Here is a tiny trained network, its code and every weight. The questions are about switching its units off for an input and a class, where a switched-off unit gives its printed mean instead of its output.

import numpy as np


def w(rows, s, z=0):
    codes = np.array(rows[::2]) - 128.0
    scale = np.full(codes.shape[1], s)
    scale[-1] = z or s
    return codes * scale


def norm(h):
    return h / np.sqrt((h * h).mean(-1, keepdims=True) + 1e-5)


def f(y):
    return y / 2 * (1 + np.tanh(0.7978845608 * (y + 0.044715 * y**3)))


def log_softmax(a):
    a = a - a.max(-1, keepdims=True)
    return a - np.log(np.exp(a).sum(-1, keepdims=True))


def net(x, mask):
    res = np.array(x, float).reshape(1, 6) / 4 @ E
    u = 0
    for l in range(4):
        y = f(norm(res) @ A[l][:, :-1].T + A[l][:, -1])
        res = res + np.where(mask[u : u + 3], y, B[l][:, -1]) @ B[l][:, :-1]
        u += 3
    return log_softmax(norm(res)[-1] @ U[:, :-1].T + U[:, -1])


A, B = {}, {}
E = w([
[122,130,139,130,128,107,139,123,134,128],'x0',
[138,118,142,125,131,136,129,131,114,123],'x1',
[150,137,147,122,162,128,146,117,118,118],'x2',
[51,157,133,154,187,94,31,159,47,117],'x3',
[117,148,198,237,145,185,82,199,251,69],'x4',
[25,172,229,69,123,207,147,158,160,171],'x5',
],0.014)
A[0] = w([
[202,89,102,197,137,119,116,142,205,75,10],'0.n1',
[174,111,111,254,148,102,104,185,173,47,60],'0.n2',
[141,137,174,158,80,207,158,120,200,109,61],'0.n3',
],0.0093,0.013)
B[0] = w([
[162,159,162,4,93,135,189,127,63,180,179],'0.n1',
[73,158,124,80,140,155,95,42,97,203,255],'0.n2',
[176,60,170,191,162,61,201,206,171,138,179],'0.n3',
],0.018,0.0072)
A[1] = w([
[209,113,120,97,46,195,242,68,181,169,175],'1.n1',
[216,83,25,128,69,126,181,102,154,1,2],'1.n2',
[105,124,177,109,117,116,84,115,38,141,68],'1.n3',
],0.0094,0.006)
B[1] = w([
[172,71,157,142,82,169,148,110,160,170,249],'1.n1',
[86,152,158,99,158,55,8,81,117,81,159],'1.n2',
[142,177,82,116,186,115,125,138,188,151,182],'1.n3',
],0.016,0.012)
A[2] = w([
[168,140,31,176,114,55,182,241,10,40,2],'2.n1',
[255,34,155,137,10,73,104,57,167,80,29],'2.n2',
[54,129,175,173,142,127,102,195,83,1,19],'2.n3',
],0.0088,0.0047)
B[2] = w([
[199,52,111,206,147,135,252,124,155,53,151],'2.n1',
[45,218,114,108,145,127,43,79,39,124,254],'2.n2',
[178,127,122,177,75,108,151,51,64,88,139],'2.n3',
],0.015,0.0081)
A[3] = w([
[93,181,173,221,150,160,68,139,119,5,3],'3.n1',
[116,81,145,79,119,115,170,144,90,181,98],'3.n2',
[137,78,45,146,177,63,101,56,88,112,154],'3.n3',
],0.011,0.0059)
B[3] = w([
[165,120,125,25,60,183,247,67,79,228,161],'3.n1',
[136,168,122,129,107,160,99,92,113,155,178],'3.n2',
[142,117,118,108,171,79,146,221,194,68,254],'3.n3',
],0.013,0.0095)
U = w([
[55,241,98,101,184,112,24,100,53,118,106],'0',
[167,140,141,147,22,222,161,78,96,186,43],'1',
[212,62,129,225,147,84,161,244,252,42,252],'2',
],0.015,0.0031)

Each question gives the input, the list of numbers given to net, and the class t.
The units are the neurons (one row each of A and B). Each row of codes is followed by its name. A weight is (code - 128) times the scale printed after its matrix; where a second scale follows, it is the last column's (A, B and U).
mask holds one flag per neuron, layer by layer. A switched-off neuron (its flag False) gives its mean, the last column of its row in B, instead of its output. The means were averaged over made-up inputs and are rounded, as every weight is.
A unit's drop is (log p(t) with every unit on - log p(t) with that unit switched off) / (log p(t) with every unit on - log p(t) with every unit switched off).
The circuit of an input: a set's keep is (log p(t) with only the set's units on - log p(t) with every unit switched off) / (log p(t) with every unit on - log p(t) with every unit switched off). Starting from all 12 units, units are removed one at a time, each time the one whose removal leaves the highest keep (on an exact tie, the one counted first), for as long as the keep stays at least 0.8.
units of the circuit, in order: the units of the circuit, biggest drop first
top k neurons: the k neurons with the biggest drops, biggest first
top k neurons in layer l: the k neurons of layer l with the biggest drops, biggest first
drop when u is switched off: that unit's drop, to one decimal
input [-8,-8,-6,-4,-7,-1], class 0: top 2 neurons	[2.n2 0.n2]
input [7,-2,5,-7,0,-4], class 0: units of the circuit, in order	[2.n2]
input [-4,8,-1,-8,-1,-1], class 0: top 2 neurons in layer 0	[0.n2 0.n1]
input [-3,2,-7,3,-6,0], class 2: top 2 neurons in layer 0	[0.n2 0.n1]
input [2,-4,-8,2,8,8], class 1: top 4 neurons	[3.n1 1.n1 2.n3 3.n3]
input [8,-2,-2,-6,-2,-2], class 0: top 3 neurons	[1.n2 2.n2 0.n2]
input [-8,-3,3,-4,-1,-2], class 0: top 3 neurons	[1.n2 0.n2 2.n2]
input [6,2,-4,0,5,-3], class 1: top 2 neurons	[0.n1 2.n2]
input [4,-2,-1,3,8,6], class 1: top 2 neurons	[3.n1 1.n1]
input [7,7,6,1,-5,-1], class 2: top 3 neurons	[0.n2 1.n1 0.n1]
input [4,1,-5,0,8,-2], class 1: top 2 neurons in layer 0	[0.n1 0.n2]
input [5,-4,1,8,-6,-2], class 2: drop when 0.n2 is switched off	0.4
input [3,0,6,-3,8,-8], class 1: drop when 0.n1 is switched off	0.1
input [8,-8,3,4,5,5], class 1: drop when 3.n1 is switched off	0.2
input [-2,-5,-4,-7,3,5], class 2: units of the circuit, in order	[0.n3]
